The symbols move the elements like this.
from | ru sa zi su ko fe
Zas | Som Vop Mal Seb Zir Lop
Tun | Lif Piv - Dek Vep Lok
Lop | Zas Rap Lif Tof Dod Piv
Suv | Saf Tiv Tur Som Kav Zir
Zur | Bub Bif Nif Peb Seb Ral
Bif | Los Lim Zur Fen Tol Tir
Bak | Geb Mur - Kip Pog Suf
Dun | Doz - Mol Dob Ruf Fuz
Kip | Lin Ter - Zon Bak Zoz
Rek | Dak - Bik Puv Kuf Bam
Tof | Seb Zot Kuz Ral Lop Res
Zan | Tiv Lis Zir Vop Zam Zez
Kas | Rab Tud Tiv Pob Mes Lis
Ter | Dul Paf Kip Saf Mur Kav
Tud | Til - Kas Doz Kar Ruf
Bub | Bos Los Ziz Laz Fub Zur
Kom | Gov Kuf Ras Bik Rak Ver
Piv | Lop Gav Tun Res Naf Zud
Mus | Kug Vil Vur Vun Rit Dus
Tuv | Nep Rit Bos Vur Mub Los
Res | Tof Ras Dek Zal Piv Dom
Lan | Kar - Feg Ruf Mot Nuf
Nuv | Zap Fub - Ziz Per Bav
Suf | Bak Laz - Zoz Ziz Tas
Rir | Kir - Vom Gos Doz Dob
Mur | Fiv Vur Bak Ter Bos Laz
Mal | Per Zas - Bav Nul Lif
Dob | Rir - Rom Fef Dun Kel
Zez | Zan Pes Dod Rap Nak Tuf
Vur | Lir Mus Mur Paf Tuv Pok
Lis | Kas Ruf Zan Mol Feg Pes
Ver | Kom Kir Mub Rit Sab Vom
Mes | Vun Kar Vot Kas Dus Feg
Gez | Kif - Sab Kir Til Doz
Rit | Bik Bam Tuv Mus Ver Fav
Bik | Dov Rek Nep Kug Kom Rit
Bon | Nak Mag Dul Tuf Lir Paf
Nif | Ziz Zur - Tas Bav Tis
Laz | Mur Pok Suf Kav Bub Peb
Dov | Lim Dak Tir Pef Gov Bik
Ziz | Pog Bub - Suf Nuv Nif
Saf | Naf Pep Zon Zud Ter Suv
Mav | Nul Dod - Lif Voz Vep
Gov | Rom Kel Zot Dov Pap Kom
Pel | Fen Pef Vaf Nak Tir Lir
Fub | Dom Dav Nuv Bub Som Seb
Kuz | Bav Tof - Tis Lif Dek
Lif | Mal Lop - Kuz Mav Tun
Sab | Rak Gez Foz Ver Rab Pob
Mol | Pob Dun Vop Rom Lis Pap
Tuf | Zez Tef Naf Gav Bon Pep
Bam | Rek - Rit Vil Kir Gos
Zir | Suv Zan Nul Zas Sas Dod
Vil | Puv - Mus Bol Bam Ler
Fen | Pok Zag Peb Zam Bif Pel
Kif | Fuz - Rak Kuf Sig Gez
Fuz | Dun - Pap Kel Fos Kif
Vot | Paf Mes Kav Tiv Pok Zam
Feg | Mes Lan Zam Lis Zag Sak
Dus | Mus Ler Pok Mes Fav Zag
Zot | Tol Gov Tof Tir Rap Ras
Foz | Gav Sab Zud Mub Pep Kos
Fef | Gos - Lim Mot Dob Dak
Fav | Rit Gos Los Dus Vom Lim
Dom | Res Mub Zap Bos Zud Fub
Vop | Kos Mol Zas Tol Zan Rap
Som | Zud Kos Per Fub Suv Zas
Pef | Zag Fon Pel Sak Dov Kug
Vep | Mav Naf - Tun Lin Zon
Kuf | Kel - Kom Rek Kif Kir
Fon | Mot - Pef Nuf Dak Puv
Kos | Foz Pob Som Dav Tiv Vop
Bol | Ber - Vun Til Vil Kar
Pob | Sab Doz Kos Vom Kas Mol
Gos | Bam - Fav Ler Rir Fef
Pog | Giz Bos - Bak Zap Ziz
Pes | Lis Fos Zez Pap Sak Tef
Sak | Feg Nuf Nak Pes Pef Mag
Tur | Zon Suv - Per Zoz Nul
Mub | Ras Ver Dom Tuv Foz Dav
Fos | Ruf - Pes Fuz Nuf Sig
Ral | Zur Tir Tis Vaf Tof Zal
Mag | Sak Ber Bon Tef Kug Vun
Giz | Tis Zal - Geb Dek Pog
Pap | Mol Fuz Rap Gov Pes Rak
Dav | Mub Vom Fub Los Kos Tol
Per | Lok Som - Nuv Tur Mal
Rap | Vop Pap Lop Zot Zez Gav
Rak | Pap Kif Gav Kom Tef Sab
Kug | Pef Puv Lir Mag Bik Mus
Paf | Bon Vun Ter Pep Vur Vot
Tir | Bif Dov Ral Pel Zot Nep
Lin | Voz Dul - Vep Geb Kip
Dak | Fef - Dov Fon Kel Rek
Ras | Zot Kom Res Nep Gav Mub
Kel | Dob - Gov Dak Fuz Kuf
Lok | Tun Zud - Zap Zon Per
Naf | Dod Tuf Vep Piv Dul Saf
Vom | Ver Rir Dav Fav Pob Rom
Vaf | Peb Pel Mis Nur Ral Fiv
Bos | Zal Tuv Pog Mur Dom Bub
Pok | Vur Dus Laz Vot Los Fen
Gav | Rap Rak Piv Ras Tuf Foz
Pep | Tuf Rab Saf Foz Paf Tiv
Zon | Vep Saf - Lok Kip Tur
Ler | Vil - Dus Kar Gos Mot
Dek | Kuz Res - Giz Tun Zap
Zud | Piv Foz Lok Dom Saf Som
Sig | Fos - Tef Kif Ber Til
Lir | Pel Kug Fiv Bon Nep Vur
Doz | Gez - Pob Rir Tud Dun
Dul | Nur Bon Lin Naf Fiv Ter
Dod | Zir Zez Mav Lop Nur Naf
Sas | Kav Zam Dut Zir Peb Nur
Fiv | Vaf Lir Geb Dul Zal Mur
Seb | Fub Tol Bav Zur Zas Tof
Mot | Ler - Zag Lan Fef Fon
Los | Tuv Fav Bub Pok Dav Bif
Puv | Fon - Kug Ber Rek Vil
Tis | Nif Ral - Mis Kuz Giz
Kav | Ter Vot Zoz Suv Laz Sas
Mis | Tas Vaf - Voz Tis Geb
Zam | Vot Feg Sas Zan Fen Nak
Lim | Fav Fef Bif Zag Rom Dov
Zag | Dus Mot Fen Feg Lim Pef
Kir | Kuf - Ver Bam Gez Rir
Vun | Mag Bol Paf Rab Mus Mes
Peb | Laz Fen Tas Sas Zur Vaf
Nur | Sas Nak Voz Dod Vaf Dul
Tiv | Pep Kas Suv Kos Vot Zan
Zap | Dek Dom - Pog Lok Nuv
Geb | Mis Fiv - Lin Giz Bak
Tas | Suf Peb - Dut Nif Mis
Kar | Bol - Mes Tud Ler Lan
Ber | Nuf - Mag Sig Puv Bol
Nak | Zam Sak Nur Zez Pel Bon
Voz | Dut Nur - Mav Mis Lin
Tef | Pes Sig Tuf Rak Mag Rab
Dut | Zoz Sas - Nul Tas Voz
Rab | Tef Til Pep Sab Vun Kas
Rom | Vom Dob Tol Lim Mol Gov
Til | Sig - Rab Gez Bol Tud
Tol | Dav Rom Seb Bif Vop Zot
Zoz | Kip Kav - Tur Suf Dut
Ruf | Tud - Lis Dun Lan Fos
Nul | Tur Zir - Mal Dut Mav
Nuf | Lan - Sak Fos Fon Ber
Bav | Nuv Seb - Nif Mal Kuz
Zal | Ral Nep Giz Fiv Res Bos
Nep | Tir Bik Zal Lir Ras Tuv

The rows follow the links: the fewer symbols apart two elements are, the more alike their rows tend to be.

Each row is also shifted at random along 8 hidden directions that mean nothing.

Name the element of each row.
[  -2,  -44,   28,   -4,   -1,  -28,    3,    4,   15,    8,   22,   14,   -9,   15,   -4,   22,  -60,   29,  -32,  -11,   11,  -27,  -42,   18,    4,   -1,    1,   38,   -8,  -13,  -45,    3,    6,   24,    6,   89,  -38,    7,  -11,  -21,   26] | Res
[ -61,  -60,   63,   -4,   28,   18,   29,    4,    4,  -38,    2,  -13,  -25,  -44,  -20,  -61,   33,   18,   52,   -2,  -25,   50,   -4,   15,   36,  -25,   -1,  -24,   55,  -19,  -71,   26,   15,   13,  -38,   84,    0,  -30,  -28,  -19,  -13] | Mus
[  42,    3,  -42,    7,    6,   -2,  -37,   19,   28,    5,  -25,   22,    3,    5,   11,  -53,    2,   15,  -23,   26,   -4,  -14,   30,   -5,  -20,   16,   -8,  -10,  -73,  -30,   17,   -5,    3,    8,   11,  -35,   -3,   22,   43,   24,  -11] | Fen
[ -52,   97,  -39,    3,   -7,   23,   18,  -12,   20,   22,   12,  -38,    8,  -14,  -12,  -46,  -34,   69,  -43,    7,  -26,  -32,  -18,  -56,  -38,   16,   -1,    1,   50,  -14,   50,   31,    9,   -3,    0, -102,   35,  -28,   24,   47,  -49] | Peb
[  67,   51,  -52,   -1,  -13,   17,    8,    6,   21,  -59,  -29,   21,   38,  -18,   12,  -61,    4,   43,   -3,   23,    0,   -8,   38,   -4,  -46,  -17,  -20,  -12,  -26,  -20,   68,    0,   18,   29,   28,  -93,    8,   42,   14,   24,  -54] | Nul
[ -16,   28,   10,   29,   20,   21,  -16,   17,   34,   21,   33,  -33,    9,   11,  -23,  -43,  -16,   48,  -56,    2,  -32,  -31,  -19,  -29,   -6,   16,  -15,  -12,   13,  -40,   16,   22,   11,  -29,  -40,   -2,   59,  -68,   30,   12,   30] | Pef
[  34,   40,  -57,  -15,  -13,    2,    5,   -7,   26,  -32,  -10,   -7,   31,   -6,  -11,  -13,   19,  -10,    6,   11,   -1,   27,   23,   -9,    6,   -6,   13,  -20,   11,  -36,   50,  -13,    7,    5,   22,  -89,   29,   10,    2,   25,  -39] | Kas
[  38,   55,  -34,   28,  -15,   29,   15,   11,   10,   -6,   20,    2,   26,   -5,   10,   17,   25,  -54,  -11,   13,    7,   -5,    9,  -25,   13,  -32,  -22,  -37,    5,    2,   67,   -7,  -26,  -15,   30, -116,   25,   30,  -11,  -15,  -21] | Pes
[ -16,  -12,   24,  -27,   24,  -21,  -10,  -32,   32,  -39,   27,  -30,   29,   -6,  -43,   -5,  -36,   86,  -23,  -20,  -42,    3,  -47,   12,   -5,    9,   23,   13,   66,  -47,  -18,   42,   33,    9,  -18,   64,    1,  -54,  -25,   14,    9] | Pep
[ -32,   39,   11,  -15,  -21,  -25,   31,  -29,   18,   -4,   68,    4,    2,   15,  -60,   56,  -50,   -6,  -26,   21,   -4,  -10,   -7,  -19,   -2,  -12,   18,  -20,   67,   36,   15,    6,  -65,    9,   39,  -16,    7,  -19,  -16,  -26,   28] | Zud
[ -53,    8,   80,  -22,   27,    1,    8,   -1,  -19,   34,   30,   -8,  -22,   -8,  -44,   -1,  -35,   40,    2,   -2,  -23,    5,  -24,  -28,   -4,   10,    2,   -7,   11,   38,    0,   81,  -42,  -41,   12,   30,  -22,  -35,   -2,  -29,   16] | Mur
[ -30,   27,  -30,  -42,  -27,  -22,   14,  -20,   -2,   14,  -35,  -22,  -21,   15,   25,  -18,  -36,   36,    9,   -4,    7,   11,  -14,  -16,  -22,   13,   13,   49,  -15,   -6,    0,   31,    9,    4,   49,  -38,  -49,   61,   21,   22,  -59] | Bub
[ -27,   19,  -58,    1,  -14,  -29,  -51,  -27,   22,  -49,   28,   -8,   -8,   22,  -17,    8,   53,  -65,   23,   35,  -33,   11,   67,   18,    5,  -10,   23,  -72,   32,   19,  -15,  -65,  -36,   29,   19,  -31,   23,   26,   37,    5,   40] | Mes
[  -1,   -6,  -21,   36,  -14,  -17,   28,   37,   19,   60,   74,   94,  -11,  -32,  -47,   71,  -37,  -81,  -47,   23,   28,  -30,  -27,  -19,   27,  -15,   20,  -30,   20,   38,  -38,  -61,  -56,   53,  -19,   21,   19,  -66,  -31,  -25,   33] | Dek
[ -71,   73,  -60,  -15,  -34,   -7,   26,  -19,   19,   41,   13,  -61,  -11,   22,   -7,    0,   -2,   -4,  -21,   -9,   -8,    7,  -29,  -45,    5,   11,   30,   13,   68,  -24,   12,  -17,   17,  -10,    5,  -90,   49,  -30,   16,   38,  -31] | Gos
[ -38,  -26,   -2,    3,  -36,    8,   18,  -18,  -38,  -20,  -30,    4,  -40,   18,   73,   28,   27,  -44,   47,   -7,   27,   -7,   19,   32,   -6,  -28,  -24,   22,    6,   65,  -41,  -33,    5,   27,   35,   13,  -64,  111,  -10,  -24,  -14] | Tof
[  19,  -28,    6,   18,   15,    8,    0,    4,   39,  -73,   31,   78,    1,  -45,  -67,  -45,   29,  -33,   26,   69,  -22,   15,   80,   18,   12,  -33,   -7,  -95,   11,   19,  -25,  -28,  -81,   51,   -5,   19,   16,  -16,   -1,  -22,   14] | Kav
[  23,   18,   -6,   13,    2,    8,   -8,   53,  -19,   71,   -6,  -10,    0,    7,   11,    5,   24,  -30,   -4,  -32,   23,    8,  -19,  -22,   10,    7,   10,   11,  -44,  -12,   32,  -18,   39,  -41,  -27,  -34,   49,  -48,   16,    0,   21] | Rek
[  -9,  -38,  -38,  -20,    3,  -52,  -56,  -52,   66,  -87,    8,  -44,   14,   51,  -18,  -12,   -9,   36,  -23,   14,  -42,   -4,   16,   54,    7,    8,   14,   -4,   39,  -66,  -51,  -32,   15,   43,    3,   73,   -9,   22,   18,   24,   35] | Tud
[ -52,   52,    3,   25,  -19,   14,   -4,    0,  -13,   -7,   27,    5,  -24,   25,   -7,  -10,   12,    1,   -5,    5,   -8,  -35,   40,  -13,  -42,   -7,  -12,  -30,   28,   64,   11,  -37,  -18,    7,   -2,  -27,   31,    4,   40,   -9,   53] | Tis
[ -41,   53,   -7,   21,  -21,   41,   48,   39,  -23,   29,   16,   15,  -15,  -43,    3,  -28,   27,  -23,   25,  -15,   10,   11,   -8,  -43,  -10,  -45,    6,  -13,   43,   35,   16,  -27,   27,   12,  -13,  -84,   48,  -23,   -4,  -14,  -20] | Zal
[  20,   14,  -10,    4,    3,   -8,  -36,    9,  -27,    4,    8,  -20,   16,   23,   23,   50,   31,  -36,    8,  -33,   -1,    2,  -11,    9,   -4,  -10,    7,   -9,   -7,   17,   32,  -13,   25,  -29,    9,  -25,   10,    8,    5,  -14,   43] | Tef
[  -6,    6,  -37,   10,    6,   -5,   -9,   -1,   23,   24,   27,   23,   -4,  -27,   11,   27,  -31,   -2,  -49,    6,  -17,  -42,  -49,   -8,    4,   -1,   -7,   -3,   13,   -3,  -20,   22,   -6,   28,   13,  -21,  -38,   20,  -21,    0,  -26] | Nur
[  21,  -14,    2,  -19,    2,    8,    3,   -1,   -8,  -57,  -21,  -12,   15,   -7,   11,  -14,   51,  -13,   60,  -10,   -6,   49,   22,   24,   11,  -37,    4,  -20,   10,  -12,   11,   -9,   31,    2,   11,  -17,   -3,   29,  -10,  -16,  -12] | Rab
[ -54,  103,  -32,   20,  -29,   62,   70,   44,   13,    0,   37,  -24,    0,  -47,  -15,  -70,   51,  -29,   27,   -4,   -6,   29,   -4,  -68,    6,  -76,   -3,  -48,   69,    1,   58,   -4,   22,    0,   11, -173,   84,   -8,    2,   -8,  -54] | Kug
[-110,    7,   81,  -13,  -13,   20,   38,  -28,  -35,  -63,    9,  -22,  -45,   -4,  -21,  -47,   26,   37,   75,   -3,  -20,   21,   46,    7,  -30,  -33,  -16,  -24,   78,   72,  -33,   11,  -15,    8,    9,   32,   -3,   28,    8,  -37,   18] | Pog
[  -1,    9,   70,    1,   16,    1,  -20,  -16,   17,   -7,   -7,  -49,   -1,   58,  -35,  -59,  -48,   79,  -40,   20,  -12,  -26,   36,   -9,  -18,   46,  -26,   10,  -36,  -30,   28,   50,  -41,  -63,   -8,   45,   35,  -31,   57,   10,   44] | Lim
[ -22,  -45,   64,    4,   -7,   31,   55,    7,  -11,  -53,  -14,  -24,  -18,   -1,   12,  -45,   35,   -3,   55,   -8,   17,   41,   17,   14,   33,  -45,  -29,    3,   17,  -13,  -23,    9,   13,  -14,    1,   42,    4,   36,  -24,  -32,  -15] | Kuf
[  42,  -11,   24,   37,   -1,   35,   36,   22,   13,  -11,    7,   10,   26,  -11,   -8,   -7,   14,  -29,   -5,   10,   21,    1,   16,   -7,   28,  -18,  -23,  -16,   -4,  -24,   30,   -7,  -13,  -21,  -26,  -14,   53,  -23,  -22,   -6,   -8] | Fuz
[  40,  -62,   32,    6,   23,  -12,   -9,   21,   44,    5,  -15,   -7,   -1,   29,    9,  -49,  -56,   54,  -48,    9,    9,  -26,  -23,   14,   18,   13,  -29,   43,  -79,  -70,  -25,   40,    8,  -14,    3,   82,  -27,   19,   21,   -1,    4] | Dov
[ -48,   -7,  -34,   23,   -4,    8,    3,   -4,    0,   14,  -21,  -11,  -14,   -8,   15,  -25,   19,   10,    0,   -3,   -2,  -11,    9,    3,   -8,   25,    3,   10,   28,  -13,  -40,  -46,   31,   27,  -56,   25,   31,  -37,   10,   42,   -6] | Bif
[  14,   27,  -41,   -6,  -43,  -22,    0,    4,   22,  -41,   34,  -12,    4,   43,   12,   31,    6,  -50,    1,    5,   11,   -4,   11,   13,    6,  -47,    4,   -8,    3,    4,   22,  -43,  -10,   14,   68,  -58,   -1,   81,   11,  -31,   20] | Rak
[ -54,  -19,  -47,   29,  -14,   17,   47,   14,   30,    5,   40,   79,  -34,  -83,  -44,   -7,   59, -129,   39,   58,   -2,   35,   39,  -20,   60,  -43,   10,  -91,   58,   36,  -58,  -69,  -78,   74,  -12,  -34,   22,  -24,  -37,  -13,  -43] | Pok
[ -35,  -16,   -1,   -8,  -21,  -11,   12,   -1,    9,  -11,    8,  -35,  -15,   27,   24,   13,   -7,    1,    3,  -24,    7,    1,  -28,   11,   11,  -19,    6,   34,   26,  -16,  -32,  -23,   41,    9,   11,   22,  -10,   27,   -5,  -10,    5] | Kom
[  46,  -32,   -8,   25,   26,   44,   -3,   22,  -52,   26,  -67,   25,    3,  -51,   46,   -2,   83,  -63,   57,   -8,   14,   34,   23,    4,   24,    9,  -14,  -17,  -50,    9,   12,   -1,    9,  -21,  -40,  -26,    0,    1,  -26,   11,  -45] | Feg
[ -30,  -12,   81,   13,   17,   23,   15,   -3,   -6,   25,    6,  -44,  -16,   26,  -13,  -16,  -19,   26,  -24,   -7,    0,  -13,  -11,  -15,   23,   22,  -31,   11,   -6,   -9,    7,   58,  -24,  -63,  -11,   43,   20,  -25,    6,  -20,   25] | Dak
[  27,   15,   17,   14,   23,   29,   -1,   26,  -39,   18,   -6,   -7,   34,  -36,   12,   13,   29,   21,   14,  -49,   -3,   11,  -46,   -8,  -13,   -4,    3,   12,   21,   -3,   39,   18,   63,  -29,  -48,  -15,   31,  -62,  -30,    1,    4] | Tuf
[ -48,   -5,  -34,  -12,   -6,  -25,    0,    2,   56,  -16,   40,    5,   -9,  -13,  -14,  -28,  -57,   60,  -43,    4,  -28,  -33,  -50,   -1,   -7,  -28,    2,    7,   44,  -33,  -53,   16,   21,   61,   21,   20,  -44,   21,   -1,   -3,  -18] | Geb

Start, symbols taken left to right, then the element you end at.
Answer with the element's name.
[  14,  -21,  -22,  -31,    3,  -19,   33,   11,   47,   25,  -26,    3,    7,  -28,  -12,  -56,  -71,   69,  -34,   13,   13,   17,  -51,  -20,   16,   23,   19,   60,  -27,  -86,  -21,   40,   27,   18,    2,   16,  -19,  -21,  -12,   42,  -84]
ko zi sa ru su su ko zi sa => Tuv
[ -33,   19,  -34,  -28,  -37,   -9,   35,    2,  -45,   25,  -19,   -4,  -23,   -7,   35,   33,    9,  -19,   46,  -33,   33,   27,  -29,   -2,  -13,  -18,   28,   45,   25,   32,  -10,  -31,   48,   18,   18,  -42,  -22,   28,  -19,    6,  -37]
su ru fe ko ru fe => Dom
[ -66,   51,  -29,  -36,  -36,  -25,   16,  -64,  -41,   68,   -2,  -80,  -21,   53,   32,  114,  -16,  -56,   -8,  -30,    9,    3,  -50,  -32,   24,   33,   35,   47,   49,   37,   18,   27,  -29,  -58,   54,  -73,  -33,   40,  -28,    6,  -28]
ko fe su zi fe ko sa ru ko => Lan
[  20,  -33,  -66,   24,   -7,  -24,    4,   43,   33,   77,   17,   68,  -11,  -28,   21,   38,  -53,  -44,  -67,    8,   31,  -39,  -60,  -15,   25,    7,    5,   29,  -40,  -20,  -52,  -30,    0,   51,   -4,   15,  -34,   -3,  -20,   10,  -27]
ru ko ru sa ru zi ru su => Zal
[  20,  -46,   71,   -4,   31,  -13,  -37,  -15,  -31,   61,  -17,  -21,  -25,   46,    9,   39,  -10,  -35,  -12,   10,    7,   -6,   12,   -1,   30,   56,  -19,    5,  -94,   19,   -2,   67,  -77,  -82,   15,   60,  -45,   20,   21,  -22,   38]
ko ko zi ko ru fe su ko => Mol
[ 104,   13,  -13,   35,   -5,   38,   -4,   65,    9,  -15,  -42,   18,   37,   13,   21,  -74,   35,   16,    1,  -10,   37,    1,   42,    5,  -22,   -7,  -21,   12,  -84,  -48,   63,  -59,   71,  -17,  -46,  -32,   87,  -38,   36,   20,   16]
zi zi fe su su ko zi fe sa => Bos
[  41,   58,  -19,   28,    3,   12,    8,    4,   21,   34,   50,   14,   35,   -3,  -20,   51,  -39,  -20,  -75,   15,   -4,  -44,  -30,  -44,   12,    6,  -10,  -24,    7,    0,   68,   27,  -42,  -23,   11,  -77,   29,  -24,  -14,   -2,    2]
sa ru sa ru ru fe ko fe => Lan
[  14,   12,   24,   22,   -9,   11,   12,   -7,    6,    3,    4,    1,    2,   31,  -25,   -1,   -4,  -21,  -21,   21,   16,  -17,   40,  -12,   10,   24,  -11,  -11,   -7,    2,   22,  -21,  -44,  -26,  -20,    9,   59,  -37,   13,    7,   27]
ko su sa zi ko sa ko ko => Lan
[  -5,  -76,    2,  -17,   -6,   -6,   19,   30,   13,   -7,  -21,    7,  -30,  -13,   43,  -25,    3,  -22,   25,  -11,   22,   31,  -31,   21,   47,  -37,  -13,   34,  -39,  -32,  -69,    4,   32,   26,   27,   49,  -69,   79,  -22,  -28,  -48]
sa fe zi zi ru ru sa fe ru => Dov
[ -58,  -28,  -25,  -27,    3,  -25,    2,  -36,   72,  -47,   11,  -33,  -17,    4,  -24,  -51,  -26,   44,  -14,   30,  -35,    9,   -2,   10,   21,   -1,    5,    0,   42,  -59,  -61,   17,  -12,   39,   17,   36,  -33,   31,    4,   16,  -34]
ko fe sa su ko ko zi sa ru => Rir
[  34,  -19,   11,   -8,   -5,   13,   48,  -11,    8,  -34,  -15,   50,   12,  -45,  -13,  -16,  -16,   13,   26,   27,   23,   23,   17,    4,    6,  -19,   -8,   -1,    2,    6,    5,   11,  -21,   31,    9,    2,  -24,   17,  -40,   -6,  -58]
fe sa zi fe ko sa fe => Naf
[ -31,   62,  -18,   19,    5,   25,   22,   -6,   46,  -51,   46,   13,   23,  -43,  -84,  -55,   20,    8,    0,   52,  -44,   15,   47,  -34,   -3,  -22,    6,  -89,   86,   -8,   32,  -16,  -42,   26,  -23,  -72,   85,  -74,    6,   17,   -6]
sa sa fe ru ru zi zi zi => Ter
[ -31,  -40,  -32,  -15,  -29,  -46,   -1,  -42,   34,  -23,   10,   13,  -20,   29,  -10,   25,  -23,  -23,   -8,   28,    9,   -2,   18,   28,   16,   14,   22,   10,   23,   -4,  -66,  -61,  -25,   51,    7,   65,  -23,   18,    1,   13,    9]
sa ru su sa zi su => Mus
[  12,  -50,   25,   15,    5,    5,   -8,  -17,  -34,    8,  -54,    4,   -8,   14,   31,    8,   17,    4,   15,   -9,   25,   -4,   23,   34,   -4,   42,   -7,   38,  -34,   10,  -27,  -23,   13,  -10,  -48,   83,   -3,  -15,   -1,   22,   11]
ko ko ko ko fe fe zi ko su fe => Mur
[ -16,   32,  -10,    4,    1,  -11,  -64,  -22,   18,  -48,   23,  -54,   -2,   66,   11,   -8,   10,    9,  -28,    6,  -41,  -33,   30,   14,  -22,   -4,  -23,  -31,   -3,    2,   24,   11,  -12,  -20,   39,  -26,   -5,   64,   54,  -11,   57]
fe su zi fe su su ko sa => Sab
[ -44,  -20,   59,   -8,   18,   35,   54,   21,  -27,   21,  -10,   -9,  -23,  -52,   19,  -33,    3,   13,   36,  -20,   -1,   25,  -46,  -24,   29,  -39,  -24,    7,    9,    6,  -24,   78,   15,  -22,   10,   -2,  -40,   32,  -39,  -33,  -58]
ko sa fe sa su zi su ru => Mag
[   7,   12,   29,    6,    0,    8,    6,    7,  -44,   30,    4,  -11,   11,    7,   15,   56,    3,   -9,    1,  -45,   16,   -2,  -33,   -2,   -3,    5,    8,   26,   14,   23,   27,    0,   30,  -33,  -15,    4,   17,  -28,  -19,  -15,   32]
su su sa ko zi fe su zi ru => Zal
[  -6,  -35,    4,    8,   -3,    8,   14,   37,   -5,  -11,    7,   52,  -18,  -36,    5,  -29,    7,   -8,   21,   -3,   14,    1,    0,   10,   -3,  -33,   -1,   -7,   -7,   16,  -43,  -31,   16,   50,  -13,   34,  -16,    8,   -5,  -20,    0]
ko ru su ru su fe => Mis
[ -36,   -5,   -3,    8,    8,   15,    8,  -11,    4,    7,  -20,  -20,  -15,  -16,   11,  -33,   14,    5,    4,   13,  -11,    1,    5,   -8,   18,   11,  -15,   -3,   13,  -19,  -23,   15,    1,   -5,  -13,    0,    3,   -2,   -3,   23,  -37]
zi zi ru ko su zi => Suf
